Below is a small trained network, with its code and all its weights. Each question gives an input and a target symbol and asks what happens when units are switched off, that is, made to give their printed mean instead of their output.

import numpy as np


def w(rows, s, z=0):
    codes = np.array(rows[::2]) - 128.0
    scale = np.full(codes.shape[1], s)
    scale[-1] = z or s
    return codes * scale


def f(y):
    return y / 2 * (1 + np.tanh(0.7978845608 * (y + 0.044715 * y**3)))


def softmax(a):
    e = np.exp(a - a.max(-1, keepdims=True))
    return e / e.sum(-1, keepdims=True)


def log_softmax(a):
    a = a - a.max(-1, keepdims=True)
    return a - np.log(np.exp(a).sum(-1, keepdims=True))


def net(x, mask):
    ids = ['ΔΛΩαβεξπφ'.index(c) for c in x.split()]
    T = len(ids)
    res = E[ids] + P[:T]
    q, k, v = (res @ M[0].T for M in (Q, K, V))
    z = softmax(np.where(np.tri(T) > 0, q @ k.T / 3**0.5, -1e9)) @ v
    res = res + np.where(mask[0], z, O[0][:, -1]) @ O[0][:, :-1]
    y = f(res @ A[0][:, :-1].T + A[0][:, -1])
    res = res + np.where(mask[1:17], y, B[0][:, -1]) @ B[0][:, :-1]
    return log_softmax(res[-1] @ U[:, :-1].T + U[:, -1])


Q, K, V, O, A, B = {}, {}, {}, {}, {}, {}
E = w([
[80,63,158,116],'Δ',
[159,121,8,26],'Λ',
[156,11,134,68],'Ω',
[108,153,87,147],'α',
[119,29,186,53],'β',
[54,50,135,74],'ε',
[107,139,130,148],'ξ',
[132,105,120,107],'π',
[118,66,166,74],'φ',
],0.017)
P = w([
[31,105,136,1],'0',
[90,165,159,138],'1',
[89,135,146,113],'2',
[117,130,116,87],'3',
[161,164,81,137],'4',
[159,154,89,131],'5',
[142,158,125,155],'6',
],0.0093)
Q[0] = w([
[20,254,176,80],'H0',
[154,83,153,150],'H0',
[171,226,123,215],'H0',
],0.0071)
K[0] = w([
[158,138,125,70],'H0',
[91,170,139,217],'H0',
[189,204,158,254],'H0',
],0.0067)
V[0] = w([
[129,149,214,185],'H0',
[255,67,252,92],'H0',
[35,113,223,160],'H0',
],0.0095)
O[0] = w([
[135,91,126,205,4],'H0',
[89,205,78,248,125],'H0',
[65,108,107,112,83],'H0',
],0.016,0.013)
A[0] = w([
[170,42,118,166,92],'N0',
[139,63,159,199,41],'N1',
[111,101,103,57,180],'N2',
[116,92,195,79,135],'N3',
[156,44,92,153,96],'N4',
[148,55,85,161,3],'N5',
[93,155,179,143,86],'N6',
[52,179,147,150,146],'N7',
[184,142,98,144,120],'N8',
[158,125,143,109,62],'N9',
[151,178,149,247,87],'N10',
[136,124,157,159,39],'N11',
[74,99,78,154,19],'N12',
[188,84,104,64,175],'N13',
[69,205,79,135,116],'N14',
[128,60,200,88,113],'N15',
],0.011,0.006)
B[0] = w([
[105,137,144,80,125],'N0',
[101,130,173,172,127],'N1',
[135,124,158,186,246],'N2',
[144,145,76,123,191],'N3',
[139,123,157,83,124],'N4',
[141,209,200,147,125],'N5',
[121,94,145,126,126],'N6',
[184,85,96,133,143],'N7',
[100,134,139,188,137],'N8',
[117,195,136,135,150],'N9',
[129,2,77,96,129],'N10',
[79,67,111,107,124],'N11',
[168,170,205,151,131],'N12',
[56,123,163,186,253],'N13',
[190,65,181,70,160],'N14',
[131,194,112,183,180],'N15',
],0.0088,0.023)
U = w([
[108,119,93,111,140],'Δ',
[143,184,187,109,83],'Λ',
[204,131,85,116,209],'Ω',
[175,135,156,205,205],'α',
[144,93,183,56,95],'β',
[41,130,81,90,69],'ε',
[128,124,140,133,64],'ξ',
[127,133,116,111,43],'π',
[140,109,141,2,254],'φ',
],0.0078,0.0043)

Each question gives the input, a string of symbols that net reads in full, and the target symbol t.
The units are the heads (3 rows each of Q, K, V and O) and the neurons (one row each of A and B). Each row of codes is followed by its name. A weight is (code - 128) times the scale printed after its matrix; where a second scale follows, it is the last column's (O, A, B and U).
mask holds one flag per unit, heads first, then neurons. A switched-off unit (its flag False) gives its mean, the last column of its rows in O or B, instead of its output. The means were averaged over made-up inputs and are rounded, as every weight is.
A unit's drop is (log p(t) with every unit on - log p(t) with that unit switched off) / (log p(t) with every unit on - log p(t) with every unit switched off).
The circuit of an input: a set's keep is (log p(t) with only the set's units on - log p(t) with every unit switched off) / (log p(t) with every unit on - log p(t) with every unit switched off). Starting from the 12 units with the biggest drops (on a tie, the unit counted first), units are removed one at a time, each time the one whose removal leaves the highest keep (on an exact tie, the one counted first), for as long as the keep stays at least 0.8.
units of the circuit, in order: the units of the circuit, biggest drop first
most important unit: the unit with the biggest drop
top k neurons: the k neurons with the biggest drops, biggest first
drop when u is switched off: that unit's drop, to one decimal
input Λ Λ Λ Λ β, target Λ: most important unit	H0
input Λ Λ Δ Λ, target Λ: units of the circuit, in order	(H0 N13 N9 N2)
input ε Λ β, target ε: units of the circuit, in order	(H0 N14)
input Ω Ω Ω Ω φ, target Ω: top 2 neurons	(N13 N7)
input ε β Λ ε, target ε: units of the circuit, in order	(H0 N14)
input Ω Λ Δ, target φ: top 4 neurons	(N13 N2 N15 N14)
input Λ Λ Λ ε, target Λ: units of the circuit, in order	(H0 N15 N13)
input Λ Λ Λ β, target Λ: units of the circuit, in order	(H0 N15 N9)
input Ω Δ π, target φ: top 2 neurons	(N13 N2)
input Ω Λ Λ ε, target φ: top 3 neurons	(N13 N15 N14)
input Ω Λ ξ, target φ: top 2 neurons	(N13 N2)
input Ω ε π ε Λ φ ε, target φ: top 3 neurons	(N13 N15 N2)
input Λ Λ Λ Λ, target Λ: top 2 neurons	(N13 N9)
input ε φ β Ω, target ε: top neuron	(N14)
input Ω Λ Ω Ω φ, target φ: top 2 neurons	(N2 N13)
input Ω Ω Λ Ω Λ φ Δ, target φ: drop when H0 is switched off	0.3
input Ω φ α, target φ: drop when H0 is switched off	-0.1
input Ω φ φ, target φ: drop when H0 is switched off	1.1
